In the rows, zero is written as 128.
Each row of numbers stands for one thing and depends on some of the facts below. Use the named rows to name the rest.

Some facts about the things:
ε: is of sort; δ: points at
babrus ε:856 δ:tramuk
biplolol ε:710 δ:fafles
bodrak ε:856 δ:degim
bome ε:710 δ:klifle
boril ε:290 δ:skostuk
bralom ε:104 δ:povuklem
breskil ε:183 δ:gobokek
brevim ε:104 δ:ruvir
brevur ε:825 δ:pavi
brezes ε:856 δ:pitrin
brikek ε:183 δ:bugrotu
broriskon ε:825 δ:lubos
brozom ε:710 δ:vebrir
bruplik ε:104 δ:brevim
bugrotu ε:290 δ:boril
buligrin ε:104
degim ε:104 δ:stostes
dibren ε:183 δ:tritrik
domen ε:290 δ:gigrus
draflel ε:825 δ:nupom
dragru ε:710 δ:flibaven
dralastom ε:856 δ:bruplik
drefin ε:710 δ:sobri
drelik ε:104 δ:plufles
drenom ε:290 δ:fliklom
drubru ε:856 δ:skogrun
drutrur ε:710 δ:lutre
dutopos ε:856 δ:draflel
fafles ε:825 δ:latek
fifum ε:290
flafi ε:825 δ:brevur
flaskik ε:290 δ:platru
flemibil ε:104 δ:zitim
flibaven ε:104
fliklom ε:710 δ:sime
flitrel ε:825 δ:dralastom
fugro ε:104 δ:maflun
fuskur ε:825 δ:kigrun
gadral ε:856
gaple ε:856 δ:rabe
geno ε:856 δ:moke
geskul ε:104 δ:vabro
gesom ε:710 δ:plodrostus
gezis ε:825 δ:fugro
gigrus ε:104 δ:stetras
gobokek ε:183 δ:plestes
goklu ε:104 δ:klamu
gragus ε:104 δ:tretun
grazur ε:183 δ:kluklim
griber ε:183
grodrelor ε:104 δ:stetrures
grodro ε:104 δ:mimun
grugri ε:104 δ:skemer
gruvisti ε:710 δ:vunu
gubun ε:710 δ:brozom
keber ε:710 δ:domen
kebreple ε:290 δ:trevil
kezon ε:856 δ:bome
kigrun ε:183 δ:flaskik
kistugek ε:856 δ:gaple
klamu ε:104 δ:pluka
klenedran ε:183 δ:treve
klifle ε:290 δ:suzugi
klota ε:290
klovu ε:290 δ:planim
kludrel ε:183 δ:broriskon
kluklim ε:710 δ:ladrur
ladrur ε:290 δ:zipir
lafu ε:825 δ:kezon
latek ε:710 δ:stene
lavi ε:825 δ:klovu
lubos ε:290 δ:grazur
lusta ε:290 δ:trosem
lutre ε:856 δ:tretin
maflun ε:710
megriper ε:856 δ:vufom
mimun ε:710 δ:biplolol
moke ε:183 δ:stevi
mugidrur ε:710 δ:kistugek
musku ε:104 δ:sebras
nasko ε:183 δ:grodro
nedris ε:825 δ:nezil
nelik ε:856 δ:stamotri
nezil ε:104 δ:nasko
nopakles ε:825 δ:vavos
noskabrom ε:290 δ:drubru
nupom ε:183 δ:grugri
nuski ε:825 δ:nopakles
pavi ε:183 δ:rinobuk
penos ε:825
perebris ε:856 δ:plugrives
pimon ε:104 δ:bralom
pitrin ε:290 δ:lusta
planim ε:856 δ:tripu
platru ε:856 δ:gragus
plefe ε:183 δ:fuskur
plestes ε:825 δ:geskul
plodrostus ε:104 δ:rogri
plosto ε:856 δ:sitras
plotre ε:710 δ:perebris
plufles ε:290 δ:vutrar
plugrives ε:183
pluka ε:104
povuklem ε:183
pufan ε:183 δ:nedris
rabe ε:710 δ:plotre
raklim ε:856 δ:dragru
rinobuk ε:856 δ:drutrur
rizan ε:856 δ:stubiklon
rogri ε:104 δ:tobagom
ronoge ε:710 δ:dutopos
ruvir ε:290 δ:stekla
sebras ε:104
sime ε:104 δ:tatrik
sitras ε:825 δ:babrus
skago ε:104
skegon ε:183 δ:bodrak
skemer ε:104
skevur ε:856 δ:stimuplil
skogrun ε:710 δ:ronoge
skosti ε:825 δ:zoklopu
skostuk ε:290 δ:vudrol
skoten ε:183 δ:nelik
sobri ε:856 δ:flitrel
stamotri ε:710 δ:fifum
stekla ε:290 δ:flafi
stene ε:290 δ:skevur
stetras ε:183
stetrures ε:825 δ:skegon
stevi ε:290 δ:skago
stimuplil ε:183 δ:dibren
stostes ε:290 δ:gubun
stubiklon ε:825
suzugi ε:290 δ:tapla
tapla ε:710 δ:kludrel
tatrik ε:825 δ:plefe
tobagom ε:856 δ:brikek
tramuk ε:104 δ:noskabrom
tretin ε:104 δ:gadral
tretun ε:104 δ:klota
treve ε:183 δ:drelik
trevil ε:104 δ:flemibil
tripu ε:856 δ:vudril
tritrik ε:183 δ:breskil
trosem ε:183 δ:grodrelor
vabro ε:825
vavos ε:183 δ:gezis
vebrir ε:710
vimora ε:290
vopli ε:825 δ:drenom
votrur ε:825 δ:nuski
vudril ε:104 δ:penos
vudrol ε:856 δ:klenedran
vufom ε:104 δ:goklu
vunu ε:856 δ:skosti
vutrar ε:104 δ:lafu
zipir ε:183 δ:mugidrur
zitim ε:710 δ:griber
zoklopu ε:856

Some rows with their names:
drelik: [ 82 117 194  83 131  66 120  98 147 141 102  82 178  58 113 111 150  72
 146 146  76  64 130  97 134  84 132 103 142 119 163 143 115 103 138 111
 131 148  84 153 184]
musku: [138 110 130 129 134 132  97 126 115 125 158 115 124 127 164 118 130 120
 124 157 125 134 132 134 120 109 143 135 124 113 118 122 156 124 119 164
 142 123 104 129 144]
degim: [107 124 131 128 134 120 135 132 159 121 159 123 125 134 142 107 136 122
 125 107 140 112 150 156 122 132 150 119 141 121 144 126 132 127 108 125
 138 128 115 163 133]
pufan: [148 171 125 161 102 119 177  73 140 100 133 151 138 186 128 154 137 139
 160 135 175 150 177 167 122 153 114 165 101 108 128 117  64 105 147 167
 137 118 168 215 158]
vimora: [128 163 148 140 148 113 118 121 145 112 104 121 122 166 172 178  77 117
 117 156 125 132 128 108 152  93 114 125 125 126  80 126 158 131 106 147
 178 121 129  83 107]
ladrur: [ 61 138 214  78 141 116 154 144 121 126 155 110  89 180 109 189  95 125
 131 112 202 163 101 116 192 146  44 107  74 113 123 148 170 155 118  58
 186 166  98  65  70]
klifle: [ 82 197 251 104 112  75 123 106 173 151  94  93 179 105 125 148  91 103
 156 122 134 105 102  66 213 103  56 108 121  79 137 118 129  80 111  55
 185 118  72  87 139]
plufles: [ 75 179 224 100 135  44 134  92 178 137  55  89 179  93 123 167  93  74
 147 145  87  69 125  71 178  74  93  98 141 118 127 139 115 101 123  90
 170 137 101 105 155]
flaskik: [134 167 138 147 152 117 117 122 155 109 107 127 122 174 179 174  77 120
 114 150 125 133 131 112 149  95 122 129 129 127  79 121 155 132 101 151
 178 114 133  87 104]
zitim: [125 128 107 129 111 122 148 131 134 141 134 128 138 123  90 103 138 146
 134 105 117 137 129 138 127 166 139 116 129 136 143 119 101 133 148 117
  91 128 142 141 136]
gesom: [120  61 107  82 142  89 124 107  53 134  91  96 124  91  79 157 145  96
 128 201  51 126 121 106  88 106 146 110 106 181 112 165 119 171 194 179
  77 180 147 107 161]
keber: [161 120  98 136 113 139 110 126  97 142 136 123 137 123 118 108 130 150
 132 151 103 161 116 118 122 146 137 135 117 129 115 112 122 129 154 159
  93 116 133 113 144]
fliklom: [165 123  89 144 113 145 110 129 104 140 135 129 138 128 124 105 128 153
 128 145 104 160 118 123 120 149 144 135 125 129 113 108 122 129 150 160
  95 110 137 113 141]
tatrik: [120 114 120 137 122 136 136 125 143 124 138 130 120 125 132 116 146 127
 131 104 148 114 146 158 125 141 142 130 145 118 152 138 119 121 124 119
 124 123 130 167 137]
nopakles: [117 111 127 128 124 135 137 124 138 125 135 129 122 123 129 117 150 124
 132 106 146 115 141 153 126 139 139 128 143 118 154 138 119 123 126 118
 124 127 125 162 136]
flafi: [126 119 112 137 132 143 140 123 152 120 136 139 126 136 140 108 151 126
 127  96 144 115 142 155 123 140 148 132 147 123 156 132 115 121 119 119
 125 120 127 170 128]
plestes: [111  86  77 162 134 169  98 181 178 144 114 138 102  89 155  91 132 148
  88  48 113  85 130 158 140 146 185 103 221 132 149 139 167 141  99  74
 107 101 130 110  99]
brezes: [139 162 111 145 104 120 156 154 125 137 132 152 126  97  84 122 119 145
 134 116 144 120 138 140  95 139 119 130 125 141 132 122 102 122 117 112
 108 126 160 145 127]
lutre: [164 175  94 101 180 155 184 134 174 106 113 185 169 173 106  64 167 123
 114  78 109 122  89  92  89 122 141 141 109 187 164 103  76 125  97  96
 119 132 134 151  73]

Name these rows:
No name comes twice in this set of rows, the named rows included.
[163 173  91  99 184 158 182 137 176 106 113 185 170 175 108  62 168 124
 112  73 107 123  88  91  89 121 144 140 110 189 165 103  76 126  98  93
 118 131 133 147  69] => gadral
[108 157 225  98 129 125 100 128 111 140 135 101 129 154 145 170  87 125
 139 151 166 168  78  71 206 114  41 126  82  84 106 120 177 116 114  88
 193 129  71  38  98] => lubos
[ 87 133 211  88 118  74 111 101 151 151 113  83 189  57 116  96 147  83
 154 137  90  75 120  89 155  92 116 108 140  98 170 129 116  86 132  94
 138 132  67 147 184] => vutrar
[103 127 208  95 104  98 109  97 138 157  97  96 189  51 109  95 162  93
 164 126 103  84 108  84 168 107 101 121 141  85 182 131 103  73 141  79
 127 124  72 145 182] => lafu
[135  88  77 161 148 172  62 183 158 139 139 125 105 101 192  87 115 144
  81  95  93 106 118 138 132 116 193 110 204 128 113 120 200 142  88 123
 126  94 108  79 103] => geskul
[150 161 124 146 114 121 175  79 136  98 163 148 136 179 135 126 151 126
 161 138 184 142 175 179 101 145 127 164  94 104 147 119  70  97 131 175
 141 121 145 236 162] => nedris
[ 88  77 149  64 120 150 158 155  64 147 187 117  87 156  52 129 154 152
 135 104 182 195  87 133 150 200  74 110  60 136 155 146 142 176 168  75
  99 179 112  90  88] => mugidrur
[ 92 176 148 170 115  86 143 137 174 121 116 121 102 144 148 192  59 132
 125 120 159 110 172 160 155 128 118 109 150 113  90 134 145 133 100 122
 169 118 157 118 122] => ruvir
[151 176 128 156 107 120 183  66 141  95 136 153 141 197 130 152 142 136
 161 136 177 152 175 164 119 154 111 169  92 110 130 116  58 103 147 170
 138 121 167 221 157] => nasko
[112 147 200  94  80 118 120 125 117 177 140 100 181  80  69  79 147 143
 167 107 130 148  80  80 188 168  70 116 103  81 174 104 105  89 155  55
 103 120  75 103 155] => tapla
[143 114 132  90 140  84 119 117  77 139  60 116 161  44  82 141 137  83
 134 202  39  86 107  68  74  58 131 123 118 179 118 150 105 131 156 157
  96 161 138 106 164] => vudrol
[135 139 109 123 159 157 161 103 178 105  98 157 149 185 139 107 163 127
 121  80 119 126 119 119 138 139 142 142 140 148 154 120  91 128 129 105
 127 125 137 156  98] => pavi
[100 114 212  86 101 141 115 127 108 156 157 105 144  97 103 102 159 127
 159 102 177 140  90 106 186 152  64 127 104  70 183 129 135  95 135  54
 138 132  61 120 137] => broriskon
[134  94 160  80 109 163 106 143  48 159 175 109 121 134  87 110 145 156
 142 141 154 206  62  91 165 173  68 132  63 107 138 118 153 139 165 100
 108 143  85  60 110] => kluklim
[ 80 195 250 103 112  81 124 113 169 150 103  95 172 114 123 149  90 108
 156 119 145 113  98  69 216 110  50 108 117  75 138 118 133  85 109  52
 185 120  72  82 132] => suzugi

The same things again, as new rows of numbers:
Known rows:
gubun: [134 139  93 128  96 156 141 148 136 114 144 138 124 122 139 217 162 112
 126 154 137 138 154 120 115 145 150 116 119 158 121 138 115 162 121 136
 127 111]
mugidrur: [126 129 122 103  80  96 132 116 128 125 142 134 112 146 150 108 113 141
 122  89 131  87 127 113  93 105 129 130 139 159 131 165  51 187 120 116
 111 165]
lavi: [137 159 146 121 115 116 122  80 112 126 123 139 142 150 124  99 136 101
 136 136 121 140 100 124 123 114 140 132 126 133 133 130 135 136 157 128
 127 123]
tretin: [138 156  94 128 140 123 140 106 103 117 121 130 138 137 122 152 131 174
 123 109 126 207 104 123 131 136 127  99 135 158 136 125 134 132 154 131
 111 162]
lutre: [166 169 127 123 147 123 124 145 118  85 125 143 125 139 152 148 117 121
 135  99 125 186  86 128 122 138 140  90 136 136 173 143 165 117 159 126
 121 146]
ruvir: [156 158 116 116 146 116 145 168  98  81 136 141 125 125 115 129 138 147
 143 130 131 224  60 142 125 112 120  98 139 171 171 137 171 146 145 136
 110 123]
babrus: [171 124 135 144 173 119  67 132 117 103 141 140 126 145 140 160 160 117
 136  84 127 154 139 111 108 100 148 112 138  73 158 139 112 108 174 128
 144 127]
ladrur: [126 113 159 117 106  71 120 151 102 121 158 123 112 141 116 112 124 155
 131  98 131  90 121 137 100 106 133 131 141 135 164 153  55 203 115 129
 107 150]
skegon: [141 145 108 151 121 159 139 167 115 127 139 134 125 114 139 183 157 113
 137 154 128 134 189 159 117 150 153 124  99 149 104 121 114 150 118 151
 150  98]
fuskur: [127 134 185 140 101  91 104 104 119 122 117 126 154 169 111  75 125 108
 140 144 123  70 146 136 121 136 171 141 141 146  79 142 203 176 164 124
 181 124]
klamu: [118 138 104 132 139 126 119  88 108 140 131 126 134 140 117 150 137 155
 116 107 127 155 135 118 127 145 134 115 133 136 101 136 111 139 148 127
 117 153]
vavos: [126 158 114 123 149 147 118 104 109 142 129 146 118 135 139  54 118 102
 128 100 124 124 132 142 114 129 115 134 116 149  56 158 128 119 139 127
 143 121]
brevur: [167 185 129 116 115 109 156 111 104  88 108 144 148 144 134 105 127 132
 149 142 119 229  53 133 129  99 129 106 130 168 189 112 174 126 167 134
 117 138]
skevur: [149 144 122 113 152 103 110 135 110 105 127 141 136 143 158 141 148  80
 122 152 100 117 107 133 118 154 169 137 163 112 160 185 125 129 170 120
 131 152]
kludrel: [127 130 144 134 118  87 155 160 108 117 144 130 119 135 145  93 133 180
 133 113 134 114 166 170 103 100 116 154 126 130 169 110  81 160 146 130
 145 199]
plodrostus: [ 92 154 103 124 160 154 132  64 115 147 140 134 127 137 110 141 138 149
 105  99 145 172 120 118 141 161 102 120 122 121  87 118 139 102 155 120
 105 171]
breskil: [136 144 103 120 150 112 134 138  98 123 123 144 136 133 149  74 153 107
 129 163 102 128 134 161 115 126 139 161 145 148 112 166 122 131 163 129
 154 148]
kezon: [125 141 160 132 141 104 139 153 128  95 155 132 118 138 144 174 143 156
 122 107 149 136 137 145 121 140 125 128 134  80 214 101 130 123 166 119
 122 211]
grodro: [123 133  90 120 145 105 126  96  97 135 123 128 147 141 126 146 156 140
 113 151 106 149 125 126 128 150 151 137 156 138 122 160 102 143 162 126
 119 166]

Which thing is each row?
No name comes twice in this set of rows, the named rows included.
[ 95 171 117 121 173 171 147 100 119 137 145 152 114 127 129  70 137 120
 119 112 150 157 125 153 131 141  77 147 106 122  78 112 171  78 160 120
 135 163] => brikek
[113 115 158 127 129  84 149 174 108 100 170 124 117 130 107 154 160 181
 129 134 150 137 128 155 117 110 115 143 140 111 208 103 108 171 143 129
 115 185] => klifle
[119 125 130 125 106 121 115 133 137 113 133 135 131 151 127 112 135 121
 126 129 137  81 154 124 110 142 148 134 147 166  59 166 183 174 149 117
 168 137] => fliklom
[ 97 160 126 127 166 149 163 127 118 123 150 146 117 125 130  93 149 151
 121 124 154 159 139 167 129 130  77 155 111 113 125  88 164  89 168 123
 138 194] => treve
[147 152 137 143  89 137 136 123 119 121 130 130 145 132 125 207 160  97
 140 175 126 143 144 132 127 142 172 119 105 136 154 107 118 159 129 149
 127  91] => stetrures
[153 146 131 148 120 151 113 163 130 109 144 131 122 125 145 252 147  92
 130 131 132 125 163 128 121 177 177  95 111 113 151 135 121 146 123 142
 128 102] => bodrak
[129 131 144 129 110  84 143 146 106 126 140 129 116 139 149  74 118 168
 133  97 126  95 160 162  97  99 121 148 126 139 151 129  60 171 134 128
 140 184] => grazur
[152 165  86 107 118 133 157 138 125  86 124 149 126 131 146 135 134 142
 133 127 132 209  80 122 117 113 117 105 139 186 148 141 161 134 151 125
 118 149] => drutrur
[166 129 136 141 167 121  75 131 119 104 141 140 125 144 140 158 154 112
 133  88 126 148 136 114 110 110 147 113 137  80 155 142 117 111 170 126
 141 130] => plosto
[111 130 122 115 107 107 169 147 135  98 156 136 120 133 138 159 160 177
 120 131 155 143 136 137 113 112 107 147 137 128 189 102 115 148 156 118
 120 214] => bome
[105 158  99 105 135 164 141  95 138 121 146 151 116 132 132 124 145 113
 114 120 150 152 105 114 124 137  98 133 127 141  94 138 157 109 151 113
 114 155] => gesom
[133 130 174 143 134 109  84 142 130 109 131 129 131 160 134 123 114 103
 130 101 129  61 160 134 114 168 173 118 146 121  84 167 198 159 157 118
 175 134] => platru
[143 151 135 113 118  96 129  90 103 119 116 139 154 151 133  99 153  92
 134 175 103 138  95 134 124 115 156 150 147 135 157 146 127 141 169 128
 131 138] => plestes
[136 127 126 141 122 141 125 176 112 115 159 127 121 117 104 221 170 113
 134 160 137 137 147 139 122 151 158 113 118 139 133 133 117 177 109 149
 120  80] => stostes

Now the same things, written a new way:
Some things and their rows:
pufan: [142 165  77 129 106 140 151 157 125 103  95 152 171 168 117 164 143  96
 153 118 149 155 139 121 159 123 108  97  69]
dralastom: [137 160  75 123 107 135 153 168 107 107 124 157 131 161 140 154 148  95
 145 119 140 166 146 122 139 133 124  72  63]
noskabrom: [127 131  84 126  95 134 149 142 132  73 131 166 216 203 131 122 175  87
 172 146 139 127 149 148 158 167 115  93  43]
brevur: [141 166  67 138 112 136 162 177 111 108 128 146 132 163 144 134 149  95
 149 121 128 178 151 131 130 137 139  77  71]
drubru: [118 126  82 126  82 133 149 155 132  74 141 176 194 187 132 133 176  89
 177 137 148 113 158 143 156 160 112  85  57]
sebras: [122 169  96 122 109 106 121 125 147 110 120 178 176 179 135 200 172 129
 157 111 143 162 109 127 157  96 122 124 100]
bralom: [134 149  79 129 109 136 150 146 128 103 105 154 164 169 122 172 171 104
 147 117 141 164 132 115 155 118  99 105  70]
bome: [127 162  64 145 123 133 149 144 124  92 108 118 171 180 138 170 151 100
 128 116 159 156 127 102 174 113  80  81  74]
nopakles: [131 154  77 144 101 144 155 159 121  97 102 150 170 166 130 144 153 106
 143 117 151 156 140 134 156 126 105 104  65]
stetras: [126 190  94 123 103 104 117 133 151 109 113 179 186 180 133 196 144 122
 163 113 151 154 108 134 160  99 131 116 102]
geskul: [140 144  84 128 112 137 149 139 120 109 100 152 163 165 116 174 168 109
 153 111 141 162 139 118 161 115 103 110  68]
ladrur: [125 163 107 115 116 149 128 143 119 115  68 127 146 189 155 132 162 106
 154 139 148 172 121 120 148 132  65 101  65]
plefe: [140 185  77  93 102 135 176 180 146  73  80 171 151 175 136 148 131  73
 118 132 139 149 140 129 151 106  97 122  52]
tobagom: [133 156  59 145 101 130 148 159 114  86 123 162 177 166 121 178 145 102
 125 106 163 143 144 118 174 128 101  80  60]
nasko: [154 155  86 129 109 141 149 143 111 117  84 148 167 160 105 168 136 103
 166 106 149 151 151 126 168 119 114 107  63]
rabe: [120 154  94 117 112 152 163 144 127 105  95 129 152 174 147 146 157  96
 147 134 148 163 119 116 147 115  90  99  62]
klota: [125 184 104 116 109 104 113 121 138 103 115 183 192 192 147 180 150 126
 148 118 150 160 105 146 162 107 128 121  80]
nedris: [137 150  82 144 105 143 153 150 114 106  97 148 168 162 124 148 148 110
 151 109 153 154 146 137 162 122 109 110  63]
votrur: [130 156  77 144 103 142 153 157 122  98 103 150 170 167 131 146 152 107
 145 114 153 155 139 135 156 125 105 105  67]

Which thing is each row?
No name comes twice in this set of rows, the named rows included.
[141 148  86 144 106 142 151 145 110 111  93 147 167 161 120 150 147 114
 156 104 153 152 149 138 164 119 112 113  63] => plestes
[124 166  94 123 108 110 124 127 145 108 118 176 174 177 134 195 171 125
 155 112 143 163 112 125 157  99 118 121  95] => buligrin
[120 177 100 138 102 108 117 129 141 110 117 177 183 175 143 180 150 136
 159 105 156 154 113 149 161  98 131 127  99] => vabro
[133 156  80 115 109 135 159 154 134  93  99 161 156 172 130 168 167  97
 134 121 138 161 134 118 154 111  97 115  64] => tretun
[123 137  82 127  90 136 150 156 125  84 126 168 178 178 132 145 164  94
 163 128 151 129 150 136 156 146 107  87  57] => babrus
[124 159  91 122 101 137 138 152 119 107 101 157 149 167 139 162 152 108
 148 119 157 154 132 124 153 121  96  96  69] => perebris
[137 151  76 126 113 135 153 152 124 105 114 153 154 167 127 168 171 101
 147 119 134 172 137 114 147 121 110  97  70] => tretin
[118 179 100 121 100 102 113 131 135 110 126 187 166 175 146 194 149 130
 154 107 158 153 111 137 157 101 128 109  94] => gadral
[147 137  94 124 119 147 165 119 100 120  96 135 165 157 114 167 139 106
 159 102 149 151 145 127 173 106 122 112  47] => mimun
[120 154  83 131 103 153 172 140 128  98 115 151 183 159 130 168 153 105
 128 127 157 169 102 119 149 110 112  97  55] => brozom

